[[141 114 132 133 139]
 [151 122 135 144 128]
 [132 135 124 109 143]
 [124 122 114 129 122]
 [137 131 117 153 127]]
|
[[114 132]
 [122 135]]

[[128 135 131]
 [125 132 123]
 [125 151 130]
 [144 117 129]
 [130 120 133]]
|
[[135 131]
 [132 123]]

[[ 99 146 121 100]
 [126 136 148 151]
 [136 149 138 146]]
|
[[146 121]
 [136 148]]

[[150 146 119]
 [105 132 157]
 [139 129 138]]
|
[[146 119]
 [132 157]]

[[148 103 155 124 136]
 [116 116 109 130 136]]
|
[[103 155]
 [116 109]]

[[140 103 116 151]
 [119 114 104 103]
 [107 155 134 155]]
|
[[103 116]
 [114 104]]

[[108  98 133]
 [113 108 104]
 [126 134 121]]
|
[[ 98 133]
 [108 104]]
---
[[138 132 128 115 130 124 116 131]
 [121 123 130 142 128 129 139 139]
 [125 124 127 137 122 131 136 156]
 [140 137 128 107 123 125 109 139]
 [138 132 130 116 124 128 118 146]
 [122 126 126 135 121 131 135 144]
 [139 133 129 111 126 127 112 128]
 [141 135 128 108 123 125 110 136]]
|
[[138 121 125 140 138 122 139 141]
 [132 123 124 137 132 126 133 135]
 [128 130 127 128 130 126 129 128]
 [115 142 137 107 116 135 111 108]
 [130 128 122 123 124 121 126 123]
 [124 129 131 125 128 131 127 125]
 [116 139 136 109 118 135 112 110]
 [131 139 156 139 146 144 128 136]]

[[135 112 124 125 124 114 135 131 136 130 118]
 [130 125 131 122 122 109 133 107 136 121 118]
 [130 120 125 129 130 129 138 132 131 135 124]
 [131 122 129 127 117 101 133 103 135 121 127]]
|
[[135 130 130 131]
 [112 125 120 122]
 [124 131 125 129]
 [125 122 129 127]
 [124 122 130 117]
 [114 109 129 101]
 [135 133 138 133]
 [131 107 132 103]
 [136 136 131 135]
 [130 121 135 121]
 [118 118 124 127]]

[[116 125 124 131 134 126 123 127 102 119 137 140 126]
 [125 128 126 123 129 127 116 123 112 119 130 133 120]
 [115 130 130 132 134 134 116 126 119 124 134 134 121]]
|
[[116 125 115]
 [125 128 130]
 [124 126 130]
 [131 123 132]
 [134 129 134]
 [126 127 134]
 [123 116 116]
 [127 123 126]
 [102 112 119]
 [119 119 124]
 [137 130 134]
 [140 133 134]
 [126 120 121]]

[[136 140 145]
 [134 131 139]
 [108 100 109]
 [139 136 136]
 [120 115 112]
 [126 131 132]]
|
[[136 134 108 139 120 126]
 [140 131 100 136 115 131]
 [145 139 109 136 112 132]]

[[127 122]
 [124 123]
 [118 136]
 [140 104]
 [127 127]
 [123 122]
 [120 138]
 [127 121]
 [136 116]
 [117 145]]
|
[[127 124 118 140 127 123 120 127 136 117]
 [122 123 136 104 127 122 138 121 116 145]]

[[148 120 135 128 147 135 147 131 120 134 125 126 121]
 [147 121 130 126 145 135 148 132 122 133 127 125 130]
 [137 129 119 129 134 128 146 131 118 127 133 132 142]
 [142 126 120 126 138 131 149 132 121 129 132 128 113]
 [130 132 126 134 133 125 133 128 113 127 132 136 130]
 [140 127 119 127 137 130 148 132 120 128 132 129 130]
 [140 128 119 127 136 129 148 132 120 128 133 130 132]]
|
[[148 147 137 142 130 140 140]
 [120 121 129 126 132 127 128]
 [135 130 119 120 126 119 119]
 [128 126 129 126 134 127 127]
 [147 145 134 138 133 137 136]
 [135 135 128 131 125 130 129]
 [147 148 146 149 133 148 148]
 [131 132 131 132 128 132 132]
 [120 122 118 121 113 120 120]
 [134 133 127 129 127 128 128]
 [125 127 133 132 132 132 133]
 [126 125 132 128 136 129 130]
 [121 130 142 113 130 130 132]]

[[126 124 128 116 126]
 [128 126 128 124 127]
 [128 109 133 101 135]
 [129 127 128 128 128]]
|
[[126 128 128 129]
 [124 126 109 127]
 [128 128 133 128]
 [116 124 101 128]
 [126 127 135 128]]
---
[[124 136 108 117]
 [135 139 121 134]
 [130 121 142 136]
 [138 138 125 139]
 [129 121 140 132]
 [129 122 138 133]
 [120 137 106 115]
 [135 138 118 133]
 [132 138 117 131]]
|
[[120 137 106 115]
 [124 136 108 117]
 [132 138 117 131]
 [135 138 118 133]
 [135 139 121 134]
 [138 138 125 139]
 [129 122 138 133]
 [129 121 140 132]
 [130 121 142 136]]

[[118 111 128 111 119 140 137 140 129 130]
 [113 116 123 122 110 120 156 145 110 126]
 [142 149 135 112 122 112 117 110 131 125]
 [125 119 130 136 145 143 123 140 129 134]
 [118 113 132 122 110 122 144 151 112 126]
 [149 143 120 157 129 135 135 133 143 118]
 [114 116 124 110 109 107 146 133 109 133]]
|
[[149 143 120 157 129 135 135 133 143 118]
 [113 116 123 122 110 120 156 145 110 126]
 [114 116 124 110 109 107 146 133 109 133]
 [118 111 128 111 119 140 137 140 129 130]
 [125 119 130 136 145 143 123 140 129 134]
 [118 113 132 122 110 122 144 151 112 126]
 [142 149 135 112 122 112 117 110 131 125]]

[[147 148 152 144 142]
 [111 106 113 112 111]]
|
[[111 106 113 112 111]
 [147 148 152 144 142]]

[[121 132 128 121 136 127 115]
 [143 125 137 137 123 125 135]
 [129 118 114 124 142 113 119]
 [130 132 136 124 126 129 128]
 [116 129 129 128 123 136 127]
 [125 128 113 121 144 105 119]]
|
[[125 128 113 121 144 105 119]
 [129 118 114 124 142 113 119]
 [121 132 128 121 136 127 115]
 [116 129 129 128 123 136 127]
 [130 132 136 124 126 129 128]
 [143 125 137 137 123 125 135]]

[[132 119 128 143 124 116 125 127 133 134 112 113]
 [127 112 125 115 121 120 119 121 114 123 125 134]
 [130 114 127 135 104 138 147 115 137 133 119 132]
 [124 134 112 132 144 139 141 138 125 131 138 139]
 [120 121 130 134 120 137 126 105 138 125 125 132]]
|
[[124 134 112 132 144 139 141 138 125 131 138 139]
 [127 112 125 115 121 120 119 121 114 123 125 134]
 [130 114 127 135 104 138 147 115 137 133 119 132]
 [132 119 128 143 124 116 125 127 133 134 112 113]
 [120 121 130 134 120 137 126 105 138 125 125 132]]

[[129 123 142 130 131 112 118 115 144  99 131 142]
 [116 113 138 124 111 134 136 121 111 139 145 138]
 [125 120 127 103 117 132 127 143 131 130 143 127]
 [129 132 131 128 120 125 114 129 137 118 157 131]
 [138 107 134 136 127 128 131 105 146 127 132 134]
 [128 116 109 112 127 131 122 140 126 128 126 109]]
|
[[128 116 109 112 127 131 122 140 126 128 126 109]
 [125 120 127 103 117 132 127 143 131 130 143 127]
 [129 132 131 128 120 125 114 129 137 118 157 131]
 [138 107 134 136 127 128 131 105 146 127 132 134]
 [116 113 138 124 111 134 136 121 111 139 145 138]
 [129 123 142 130 131 112 118 115 144  99 131 142]]

[[122 153 108 123 134 118 122 115 153 116]
 [119 151 148 124 133 102 118 141 134 132]
 [144 125 129 117 128 125 146 126 131 110]
 [108 137 152 123 121 123 142 137 129 128]
 [127 133 128 129 119 133 119 134 122 142]
 [119 123 141 141 130 121 127 112 115 130]]
|
[[122 153 108 123 134 118 122 115 153 116]
 [127 133 128 129 119 133 119 134 122 142]
 [144 125 129 117 128 125 146 126 131 110]
 [119 123 141 141 130 121 127 112 115 130]
 [119 151 148 124 133 102 118 141 134 132]
 [108 137 152 123 121 123 142 137 129 128]]

[[111 124 129 136]
 [120 127 124 136]
 [123 151 106 111]
 [126 130 123 125]
 [104 137 114 130]]
|
[[123 151 106 111]
 [104 137 114 130]
 [126 130 123 125]
 [120 127 124 136]
 [111 124 129 136]]

[[129 132 121]
 [109 152 130]
 [137 116 123]
 [127 131 125]]
|
[[129 132 121]
 [137 116 123]
 [127 131 125]
 [109 152 130]]
